Below is a small trained network, with its code and all its weights. Each question gives an input and a target symbol and asks what happens when units are switched off, that is, made to give their printed mean instead of their output.

import numpy as np


def w(rows, s, z=0):
    codes = np.array(rows[::2]) - 128.0
    scale = np.full(codes.shape[1], s)
    scale[-1] = z or s
    return codes * scale


def f(y):
    return y / 2 * (1 + np.tanh(0.7978845608 * (y + 0.044715 * y**3)))


def softmax(a):
    e = np.exp(a - a.max(-1, keepdims=True))
    return e / e.sum(-1, keepdims=True)


def log_softmax(a):
    a = a - a.max(-1, keepdims=True)
    return a - np.log(np.exp(a).sum(-1, keepdims=True))


def net(x, mask):
    ids = ['αβδεηλμξπστ'.index(c) for c in x.split()]
    T = len(ids)
    res = E[ids] + P[:T]
    r = res
    for j in range(2):
        rows = slice(3 * j, 3 * j + 3)
        q, k, v = (r @ M[0][rows].T for M in (Q, K, V))
        z = softmax(np.where(np.tri(T) > 0, q @ k.T / 3**0.5, -1e9)) @ v
        o = O[0][rows]
        res = res + np.where(mask[j], z, o[:, -1]) @ o[:, :-1]
    y = f(res @ A[0][:, :-1].T + A[0][:, -1])
    res = res + np.where(mask[2:14], y, B[0][:, -1]) @ B[0][:, :-1]
    return log_softmax(res[-1] @ U[:, :-1].T + U[:, -1])


Q, K, V, O, A, B = {}, {}, {}, {}, {}, {}
E = w([
[101,71,44],'α',
[66,121,23],'β',
[76,75,150],'δ',
[133,252,141],'ε',
[75,159,29],'η',
[201,113,192],'λ',
[187,51,89],'μ',
[124,127,51],'ξ',
[136,56,65],'π',
[143,117,62],'σ',
[183,175,154],'τ',
],0.015)
P = w([
[113,121,249],'0',
[159,139,135],'1',
[159,139,125],'2',
[157,139,120],'3',
[157,143,118],'4',
[157,140,115],'5',
],0.018)
Q[0] = w([
[163,163,250],'h1',
[206,195,100],'h1',
[84,250,213],'h1',
[98,40,66],'h2',
[116,194,153],'h2',
[155,118,34],'h2',
],0.02)
K[0] = w([
[250,123,84],'h1',
[195,174,213],'h1',
[174,228,25],'h1',
[74,41,57],'h2',
[138,196,136],'h2',
[33,74,146],'h2',
],0.017)
V[0] = w([
[46,254,137],'h1',
[195,21,114],'h1',
[234,210,243],'h1',
[87,119,75],'h2',
[130,21,69],'h2',
[36,64,153],'h2',
],0.013)
O[0] = w([
[223,166,13,119],'h1',
[56,103,237,129],'h1',
[162,250,171,251],'h1',
[149,168,80,112],'h2',
[34,193,84,133],'h2',
[64,109,9,132],'h2',
],0.011,0.016)
A[0] = w([
[90,148,109,115],'n1',
[225,32,148,166],'n2',
[98,87,190,87],'n3',
[98,27,79,2],'n4',
[48,190,108,88],'n5',
[51,254,62,112],'n6',
[169,175,170,53],'n7',
[85,31,171,168],'n8',
[60,57,88,99],'n9',
[139,48,174,105],'n10',
[56,127,143,77],'n11',
[169,150,50,159],'n12',
],0.0078,0.0091)
B[0] = w([
[132,129,108,148],'n1',
[97,158,141,174],'n2',
[138,78,121,181],'n3',
[250,116,122,142],'n4',
[163,113,64,186],'n5',
[145,121,177,253],'n6',
[118,103,61,224],'n7',
[123,200,123,191],'n8',
[162,147,91,161],'n9',
[151,108,70,145],'n10',
[124,135,178,171],'n11',
[77,72,157,244],'n12',
],0.02,0.015)
U = w([
[135,83,67,65],'α',
[77,147,142,95],'β',
[107,164,9,96],'δ',
[65,121,58,187],'ε',
[100,137,94,223],'η',
[146,132,110,74],'λ',
[144,184,100,15],'μ',
[182,71,160,3],'ξ',
[54,93,72,148],'π',
[89,125,84,216],'σ',
[2,211,15,209],'τ',
],0.009,0.0053)

Each question gives the input, a string of symbols that net reads in full, and the target symbol t.
The units are the heads (3 rows each of Q, K, V and O) and the neurons (one row each of A and B). Each row of codes is followed by its name. A weight is (code - 128) times the scale printed after its matrix; where a second scale follows, it is the last column's (O, A, B and U).
mask holds one flag per unit, heads first, then neurons. A switched-off unit (its flag False) gives its mean, the last column of its rows in O or B, instead of its output. The means were averaged over made-up inputs and are rounded, as every weight is.
A unit's drop is (log p(t) with every unit on - log p(t) with that unit switched off) / (log p(t) with every unit on - log p(t) with every unit switched off).
The circuit of an input: a set's keep is (log p(t) with only the set's units on - log p(t) with every unit switched off) / (log p(t) with every unit on - log p(t) with every unit switched off). Starting from the 12 units with the biggest drops (on a tie, the unit counted first), units are removed one at a time, each time the one whose removal leaves the highest keep (on an exact tie, the one counted first), for as long as the keep stays at least 0.8.
units of the circuit, in order: the units of the circuit, biggest drop first
most important unit: the unit with the biggest drop
top k neurons: the k neurons with the biggest drops, biggest first
heads that matter: for each layer, one digit per head in row order, 1 if its drop is at least 0.15 and else 0, layers parted by /
input β μ ε ξ α, target α: heads that matter : 11
input ε μ τ β β, target ξ: heads that matter : 10
input π ξ μ, target τ: units of the circuit, in order : (h1 n8 h2)
input π σ δ, target τ: top 4 neurons : (n8 n6 n12 n4)
input ε τ σ, target ξ: heads that matter : 10
input μ π δ σ π, target β: top 2 neurons : (n7 n11)
input ε τ π β β α, target ξ: top 3 neurons : (n6 n12 n8)
input α ε λ η, target δ: heads that matter : 11
input η β β, target π: heads that matter : 10
input η α ε σ, target π: heads that matter : 10
input λ ε τ τ β, target μ: units of the circuit, in order : (h1 n12)
input σ λ σ δ, target τ: heads that matter : 10
input η η π μ σ, target π: heads that matter : 10
input β σ σ μ β τ, target μ: units of the circuit, in order : (n12 h1)
input β α ε σ, target α: units of the circuit, in order : (h1 n8)
input ε μ π, target ξ: most important unit : n6
input π π λ η α, target τ: top 3 neurons : (n8 n12 n4)
input ε ξ λ α δ μ, target ξ: heads that matter : 11
input π μ α β ξ, target τ: units of the circuit, in order : (h1 h2 n8)
input α δ ξ, target δ: top 3 neurons : (n9 n4 n12)
input β μ τ, target μ: top 3 neurons : (n12 n3 n2)
input β π β, target α: heads that matter : 11
input λ σ τ ε β σ, target μ: top 3 neurons : (n6 n12 n3)
